Below is a small trained network, with its code and all its weights. Each question gives an input and a class and asks what happens when units are switched off, that is, made to give their printed mean instead of their output.

import numpy as np


def w(rows, s, z=0):
    codes = np.array(rows[::2]) - 128.0
    scale = np.full(codes.shape[1], s)
    scale[-1] = z or s
    return codes * scale


def f(y):
    return y / 2 * (1 + np.tanh(0.7978845608 * (y + 0.044715 * y**3)))


def log_softmax(a):
    a = a - a.max(-1, keepdims=True)
    return a - np.log(np.exp(a).sum(-1, keepdims=True))


def net(x, mask):
    res = np.array(x, float).reshape(1, 8) / 4 @ E
    y = f(res @ A[0][:, :-1].T + A[0][:, -1])
    res = res + np.where(mask, y, B[0][:, -1]) @ B[0][:, :-1]
    return log_softmax(res[-1] @ U[:, :-1].T + U[:, -1])


A, B = {}, {}
E = w([
[243,139,198,49,113,164],'x0',
[191,197,110,190,58,134],'x1',
[84,136,63,114,75,91],'x2',
[86,255,238,107,155,113],'x3',
[9,129,175,80,30,113],'x4',
[121,156,54,121,187,16],'x5',
[164,90,146,94,164,43],'x6',
[121,99,187,189,80,70],'x7',
],0.0089)
A[0] = w([
[82,204,180,122,177,147,135],'N1',
[153,163,114,89,158,1,199],'N2',
[57,81,138,212,128,59,174],'N3',
[221,103,158,132,176,110,119],'N4',
[115,109,112,108,127,204,212],'N5',
[93,55,86,144,143,243,171],'N6',
[162,61,208,61,182,57,162],'N7',
[155,158,187,95,177,92,254],'N8',
[107,119,149,52,37,182,127],'N9',
[62,242,129,132,163,150,206],'N10',
[107,90,113,150,141,161,122],'N11',
[116,71,47,129,153,234,186],'N12',
[59,116,133,177,62,153,165],'N13',
[98,198,177,153,190,163,147],'N14',
[189,165,140,95,69,213,214],'N15',
[169,197,152,164,166,184,217],'N16',
[104,148,20,164,139,140,217],'N17',
[102,99,124,101,162,121,133],'N18',
[87,174,116,178,150,106,209],'N19',
],0.011,0.0062)
B[0] = w([
[174,201,232,46,128,117,212],'N1',
[144,113,21,75,137,100,228],'N2',
[111,77,143,112,64,27,231],'N3',
[200,74,78,155,85,243,207],'N4',
[86,134,208,175,182,209,195],'N5',
[56,58,218,176,228,135,229],'N6',
[108,48,80,10,63,216,221],'N7',
[200,130,102,48,96,166,225],'N8',
[42,191,119,138,107,194,210],'N9',
[173,228,196,92,162,72,238],'N10',
[119,47,194,126,173,88,158],'N11',
[88,51,164,198,254,119,248],'N12',
[53,146,199,152,90,56,216],'N13',
[222,184,245,71,147,102,205],'N14',
[104,181,112,239,97,231,239],'N15',
[194,165,165,167,113,143,227],'N16',
[117,155,96,182,190,50,245],'N17',
[97,66,145,49,151,114,154],'N18',
[157,160,134,85,114,55,206],'N19',
],0.0089,0.012)
U = w([
[211,206,197,103,142,101,6],'0',
[149,163,11,168,168,38,197],'1',
[98,51,168,179,231,134,166],'2',
[33,215,146,199,67,186,34],'3',
[133,69,74,42,99,153,193],'4',
[67,117,146,151,30,42,143],'5',
[217,124,102,220,94,198,95],'6',
],0.012,0.0026)

Each question gives the input, the list of numbers given to net, and the class t.
The units are the neurons (one row each of A and B). Each row of codes is followed by its name. A weight is (code - 128) times the scale printed after its matrix; where a second scale follows, it is the last column's (A, B and U).
mask holds one flag per neuron, in row order. A switched-off neuron (its flag False) gives its mean, the last column of its row in B, instead of its output. The means were averaged over made-up inputs and are rounded, as every weight is.
A unit's drop is (log p(t) with every unit on - log p(t) with that unit switched off) / (log p(t) with every unit on - log p(t) with every unit switched off).
The circuit of an input: a set's keep is (log p(t) with only the set's units on - log p(t) with every unit switched off) / (log p(t) with every unit on - log p(t) with every unit switched off). Starting from the 12 units with the biggest drops (on a tie, the unit counted first), units are removed one at a time, each time the one whose removal leaves the highest keep (on an exact tie, the one counted first), for as long as the keep stays at least 0.8.
units of the circuit, in order: the units of the circuit, biggest drop first
top k neurons: the k neurons with the biggest drops, biggest first
drop when u is switched off: that unit's drop, to one decimal
input [-2,3,4,3,4,-1,-7,7], class 5: units of the circuit, in order	(N3)
input [8,-3,-4,0,7,1,2,-6], class 4: top 2 neurons	(N7 N8)
input [2,-6,-4,-1,5,-3,-1,7], class 5: top 4 neurons	(N15 N13 N4 N3)
input [-6,3,8,1,4,-5,5,-6], class 5: units of the circuit, in order	(N15 N13)
input [4,6,-7,3,-1,0,5,-8], class 6: top 2 neurons	(N4 N15)
input [-7,-6,-5,5,3,-3,-8,8], class 0: top 3 neurons	(N14 N1 N10)
input [8,1,7,-7,-3,8,5,-8], class 4: top 3 neurons	(N7 N4 N10)
input [-4,-2,0,-4,-8,3,6,-1], class 1: top 2 neurons	(N17 N2)
input [1,5,-2,-8,0,-8,0,0], class 2: top 2 neurons	(N12 N6)
input [-2,-2,-1,5,1,-5,-5,-5], class 0: top 2 neurons	(N14 N10)
input [5,-4,3,-7,7,-7,-3,-3], class 2: top 2 neurons	(N6 N12)
input [-2,8,5,-6,-5,-6,7,0], class 2: top 4 neurons	(N12 N8 N16 N17)
input [7,0,-7,5,8,-6,3,-5], class 3: top 2 neurons	(N15 N9)
input [-5,6,5,7,5,-1,-8,-1], class 0: units of the circuit, in order	(N10)
input [-7,-2,6,-8,6,-5,-6,6], class 2: top 2 neurons	(N6 N12)
input [-3,-6,5,1,5,1,-8,0], class 5: drop when N13 is switched off	0.2
input [4,0,6,-8,-3,7,-7,-8], class 2: drop when N4 is switched off	0.0
input [-4,-4,-7,-8,-7,5,8,-2], class 4: drop when N4 is switched off	0.4
